Below is a small trained network, with its code and all its weights. Each question gives an input and a class and asks what happens when units are switched off, that is, made to give their printed mean instead of their output.

import numpy as np


def w(rows, s, z=0):
    codes = np.array(rows[::2]) - 128.0
    scale = np.full(codes.shape[1], s)
    scale[-1] = z or s
    return codes * scale


def norm(h):
    return h / np.sqrt((h * h).mean(-1, keepdims=True) + 1e-5)


def f(y):
    return np.maximum(y, 0)


def log_softmax(a):
    a = a - a.max(-1, keepdims=True)
    return a - np.log(np.exp(a).sum(-1, keepdims=True))


def net(x, mask):
    res = np.array(x, float).reshape(1, 8) / 4 @ E
    u = 0
    for l in range(3):
        y = f(norm(res) @ A[l][:, :-1].T + A[l][:, -1])
        res = res + np.where(mask[u : u + 7], y, B[l][:, -1]) @ B[l][:, :-1]
        u += 7
    return log_softmax(norm(res)[-1] @ U[:, :-1].T + U[:, -1])


A, B = {}, {}
E = w([
[143,119,128,137,153,123,131],'x0',
[118,105,165,131,106,143,179],'x1',
[111,133,166,123,101,151,163],'x2',
[115,118,142,121,96,137,146],'x3',
[13,169,91,79,189,145,241],'x4',
[119,110,161,111,116,160,156],'x5',
[21,88,206,179,122,110,59],'x6',
[191,111,204,25,134,2,135],'x7',
],0.0079)
A[0] = w([
[54,98,184,180,159,105,83,221],'0.n1',
[202,198,150,48,115,101,146,230],'0.n2',
[9,111,137,113,218,85,171,102],'0.n3',
[198,134,107,143,140,193,138,253],'0.n4',
[97,124,139,37,127,61,126,60],'0.n5',
[45,119,75,85,185,100,183,212],'0.n6',
[137,157,178,85,150,89,60,140],'0.n7',
],0.011,0.0017)
B[0] = w([
[95,99,202,176,211,186,128,250],'0.n1',
[92,3,68,137,196,130,148,246],'0.n2',
[120,114,2,55,50,19,11,248],'0.n3',
[128,159,79,233,46,99,168,221],'0.n4',
[189,181,195,169,172,88,136,205],'0.n5',
[85,225,193,112,162,204,165,254],'0.n6',
[96,92,215,103,22,165,233,204],'0.n7',
],0.0097,0.007)
A[1] = w([
[143,142,100,1,234,102,144,38],'1.n1',
[11,212,77,103,122,145,135,121],'1.n2',
[111,161,60,67,144,141,225,217],'1.n3',
[165,153,183,101,106,60,34,94],'1.n4',
[246,50,85,7,65,98,147,4],'1.n5',
[160,217,21,180,61,225,180,61],'1.n6',
[81,111,88,171,53,217,50,95],'1.n7',
],0.0093,0.0019)
B[1] = w([
[117,180,195,192,95,155,143,186],'1.n1',
[144,35,48,45,206,126,122,248],'1.n2',
[173,185,114,171,178,174,80,219],'1.n3',
[61,172,196,67,97,172,242,158],'1.n4',
[64,113,17,127,180,77,181,178],'1.n5',
[147,151,131,14,1,144,114,254],'1.n6',
[100,149,113,224,186,146,104,223],'1.n7',
],0.012,0.0083)
A[2] = w([
[71,129,224,89,122,16,92,54],'2.n1',
[218,137,87,64,117,131,149,49],'2.n2',
[187,173,100,105,225,84,139,165],'2.n3',
[140,190,149,214,99,150,58,7],'2.n4',
[165,194,43,157,83,100,74,120],'2.n5',
[181,83,170,129,32,127,124,159],'2.n6',
[133,246,149,106,147,109,204,128],'2.n7',
],0.014,0.0015)
B[2] = w([
[245,194,57,73,28,156,78,228],'2.n1',
[189,253,196,129,174,44,177,222],'2.n2',
[79,140,165,249,51,113,208,228],'2.n3',
[182,169,203,192,207,123,213,206],'2.n4',
[132,33,230,53,82,122,86,255],'2.n5',
[115,39,102,175,88,84,19,208],'2.n6',
[160,144,168,130,245,208,65,214],'2.n7',
],0.011,0.0069)
U = w([
[169,73,174,152,28,103,87,153],'0',
[117,183,192,215,194,172,135,251],'1',
[149,231,128,30,136,155,104,127],'2',
[4,109,69,115,191,153,55,32],'3',
[104,73,81,180,123,46,212,45],'4',
],0.013,0.0031)

Each question gives the input, the list of numbers given to net, and the class t.
The units are the neurons (one row each of A and B). Each row of codes is followed by its name. A weight is (code - 128) times the scale printed after its matrix; where a second scale follows, it is the last column's (A, B and U).
mask holds one flag per neuron, layer by layer. A switched-off neuron (its flag False) gives its mean, the last column of its row in B, instead of its output. The means were averaged over made-up inputs and are rounded, as every weight is.
A unit's drop is (log p(t) with every unit on - log p(t) with that unit switched off) / (log p(t) with every unit on - log p(t) with every unit switched off).
most important unit: the unit with the biggest drop
top k neurons: the k neurons with the biggest drops, biggest first
k most important neurons of layer l: the k neurons of layer l with the biggest drops, biggest first
drop of u: that unit's drop, to one decimal
input [-4,-5,-2,1,5,-8,8,4], class 2: most important unit	2.n1
input [4,-1,6,-4,1,-1,4,-4], class 3: 3 most important neurons of layer 0	(0.n3 0.n5 0.n4)
input [2,-6,3,8,-1,-4,-6,8], class 4: top 2 neurons	(0.n2 0.n6)
input [8,6,3,4,-8,2,8,-1], class 1: top 3 neurons	(1.n6 0.n1 2.n4)
input [1,3,-8,3,2,7,7,7], class 2: top 2 neurons	(2.n1 1.n4)
input [-4,-1,4,8,-1,0,-4,8], class 4: 2 most important neurons of layer 0	(0.n2 0.n6)
input [-5,-1,-3,8,1,7,8,1], class 2: 2 most important neurons of layer 0	(0.n2 0.n3)
input [7,0,-2,-1,-8,0,-4,1], class 4: top 3 neurons	(1.n5 0.n6 0.n2)
input [-7,7,-7,4,1,7,8,-2], class 3: top 2 neurons	(0.n3 1.n3)
input [5,-3,8,-5,2,0,5,-4], class 3: top 2 neurons	(0.n3 1.n2)
input [-7,-8,4,-8,0,-3,-8,-3], class 0: top 2 neurons	(2.n5 0.n4)
input [7,8,3,-5,7,4,0,-7], class 2: top 2 neurons	(1.n6 0.n2)
input [-8,-7,8,-7,3,-7,1,-1], class 3: top 3 neurons	(1.n2 0.n3 1.n6)
input [5,8,-6,-2,8,-2,8,8], class 2: most important unit	0.n3
input [3,2,8,8,4,-8,2,0], class 3: 2 most important neurons of layer 0	(0.n3 0.n6)
input [6,5,-7,5,0,4,-5,4], class 4: top 2 neurons	(0.n2 0.n6)
input [3,0,6,-2,-6,8,-8,3], class 4: top 2 neurons	(0.n2 1.n5)
input [-8,-1,7,-8,1,-8,-3,4], class 1: 2 most important neurons of layer 1	(1.n2 1.n1)
input [-4,-4,4,6,-2,-4,-8,-8], class 0: 2 most important neurons of layer 2	(2.n5 2.n6)
input [1,7,4,5,3,7,-6,-5], class 2: most important unit	1.n6
input [0,5,5,-8,8,-3,4,-7], class 3: top 2 neurons	(0.n3 1.n2)
input [8,2,6,0,0,-5,-1,-1], class 0: 2 most important neurons of layer 0	(0.n6 0.n4)
input [-2,-8,1,-6,-8,3,4,-1], class 1: 2 most important neurons of layer 1	(1.n6 1.n7)
input [-3,4,4,2,2,8,5,5], class 2: 2 most important neurons of layer 1	(1.n4 1.n6)
input [-2,-8,6,-7,-1,2,-7,-2], class 0: drop of 1.n2	0.1
